Below are the code and all the weights of a small trained network. Each question names an input and a class and asks about switching units off, where a switched-off unit gives its printed mean instead of its output.

import numpy as np


def w(rows, s, z=0):
    codes = np.array(rows[::2]) - 128.0
    scale = np.full(codes.shape[1], s)
    scale[-1] = z or s
    return codes * scale


def f(y):
    return np.maximum(y, 0)


def log_softmax(a):
    a = a - a.max(-1, keepdims=True)
    return a - np.log(np.exp(a).sum(-1, keepdims=True))


def net(x, mask):
    res = np.array(x, float).reshape(1, 4) / 4 @ E
    y = f(res @ A[0][:, :-1].T + A[0][:, -1])
    res = res + np.where(mask, y, B[0][:, -1]) @ B[0][:, :-1]
    return log_softmax(res[-1] @ U[:, :-1].T + U[:, -1])


A, B = {}, {}
E = w([
[189,26,79,135],'x0',
[115,135,22,55],'x1',
[116,67,183,32],'x2',
[2,69,111,189],'x3',
],0.0084)
A[0] = w([
[246,172,137,102,97],'N0',
[121,143,178,150,104],'N1',
[64,160,180,62,113],'N2',
[187,47,106,140,146],'N3',
[85,122,137,152,109],'N4',
[103,99,135,162,104],'N5',
[70,106,131,121,119],'N6',
[84,162,48,63,118],'N7',
[50,242,136,96,166],'N8',
[129,144,196,151,153],'N9',
[135,118,161,151,99],'N10',
[160,226,48,239,106],'N11',
[130,145,133,116,255],'N12',
[49,63,164,122,100],'N13',
[90,172,201,124,163],'N14',
[193,201,160,78,119],'N15',
[27,114,58,105,94],'N16',
[154,115,180,183,86],'N17',
[143,150,114,105,112],'N18',
[57,104,113,203,101],'N19',
[172,74,175,190,127],'N20',
[126,148,175,157,115],'N21',
[59,80,154,142,111],'N22',
[157,52,97,150,193],'N23',
[140,159,56,66,108],'N24',
[144,80,112,150,75],'N25',
[165,99,137,83,109],'N26',
[70,128,132,45,164],'N27',
[115,86,203,9,92],'N28',
[102,149,70,79,158],'N29',
[108,106,166,95,136],'N30',
[144,85,222,169,112],'N31',
],0.013,0.0065)
B[0] = w([
[144,181,184,153,219],'N0',
[152,96,140,127,164],'N1',
[166,144,91,144,199],'N2',
[153,122,85,179,203],'N3',
[138,151,144,136,171],'N4',
[141,146,143,135,170],'N5',
[132,151,135,131,182],'N6',
[154,70,166,122,213],'N7',
[156,112,76,203,253],'N8',
[120,90,140,124,193],'N9',
[144,113,136,117,152],'N10',
[122,152,69,39,254],'N11',
[3,127,130,143,212],'N12',
[133,164,141,118,215],'N13',
[130,102,118,161,209],'N14',
[144,178,163,146,219],'N15',
[159,138,175,133,222],'N16',
[157,100,144,113,176],'N17',
[143,128,145,134,152],'N18',
[146,178,169,130,227],'N19',
[130,81,139,132,202],'N20',
[151,95,134,123,170],'N21',
[129,165,148,126,207],'N22',
[111,128,93,174,215],'N23',
[158,74,164,133,194],'N24',
[168,135,111,152,154],'N25',
[139,150,117,130,169],'N26',
[111,123,109,107,213],'N27',
[136,154,84,71,227],'N28',
[121,79,154,121,201],'N29',
[106,139,105,105,175],'N30',
[133,81,137,101,209],'N31',
],0.034,0.0097)
U = w([
[150,202,206,154,125],'0',
[151,93,14,246,160],'1',
[160,2,181,89,140],'2',
[161,156,22,3,150],'3',
[77,91,90,213,253],'4',
[34,116,131,140,58],'5',
[78,110,105,98,51],'6',
],0.0077,0.0036)

Each question gives the input, the list of numbers given to net, and the class t.
The units are the neurons (one row each of A and B). Each row of codes is followed by its name. A weight is (code - 128) times the scale printed after its matrix; where a second scale follows, it is the last column's (A, B and U).
mask holds one flag per neuron, in row order. A switched-off neuron (its flag False) gives its mean, the last column of its row in B, instead of its output. The means were averaged over made-up inputs and are rounded, as every weight is.
A unit's drop is (log p(t) with every unit on - log p(t) with that unit switched off) / (log p(t) with every unit on - log p(t) with every unit switched off).
The circuit of an input: a set's keep is (log p(t) with only the set's units on - log p(t) with every unit switched off) / (log p(t) with every unit on - log p(t) with every unit switched off). Starting from the 12 units with the biggest drops (on a tie, the unit counted first), units are removed one at a time, each time the one whose removal leaves the highest keep (on an exact tie, the one counted first), for as long as the keep stays at least 0.8.
units of the circuit, in order: the units of the circuit, biggest drop first
unit that matters most: the unit with the biggest drop
k most important neurons: the k neurons with the biggest drops, biggest first
drop when u is switched off: that unit's drop, to one decimal
input [-2,1,-3,-3], class 4: 3 most important neurons -> [N28; N19; N16]
input [0,-3,-4,-3], class 3: units of the circuit, in order -> [N11]
input [-7,-7,-5,6], class 1: 3 most important neurons -> [N8; N14; N7]
input [-5,4,7,8], class 0: 2 most important neurons -> [N16; N11]
input [-7,7,0,2], class 1: 3 most important neurons -> [N8; N2; N31]
input [-3,-3,-6,5], class 3: 3 most important neurons -> [N11; N0; N15]
input [-6,8,-1,-3], class 2: 2 most important neurons -> [N7; N24]
input [7,0,6,0], class 1: 3 most important neurons -> [N3; N11; N23]
input [2,-6,-3,-5], class 2: 3 most important neurons -> [N20; N19; N31]
input [5,-3,-2,6], class 0: 2 most important neurons -> [N19; N8]
input [7,-1,7,8], class 0: 3 most important neurons -> [N11; N13; N8]
input [-4,2,5,4], class 3: 2 most important neurons -> [N28; N0]
input [5,-8,0,5], class 2: 2 most important neurons -> [N31; N20]
input [7,0,4,8], class 0: unit that matters most -> N8
input [-6,8,2,-7], class 2: 4 most important neurons -> [N24; N7; N29; N19]
input [4,0,4,-3], class 1: 4 most important neurons -> [N11; N3; N23; N19]
input [-7,7,3,4], class 1: drop when N20 is switched off -> 0.1
input [6,8,6,1], class 2: drop when N8 is switched off -> 1.5
input [-8,-5,4,-5], class 1: drop when N8 is switched off -> 0.2
input [7,-5,2,-2], class 1: units of the circuit, in order -> [N3]
input [-2,0,1,2], class 4: drop when N28 is switched off -> 0.2
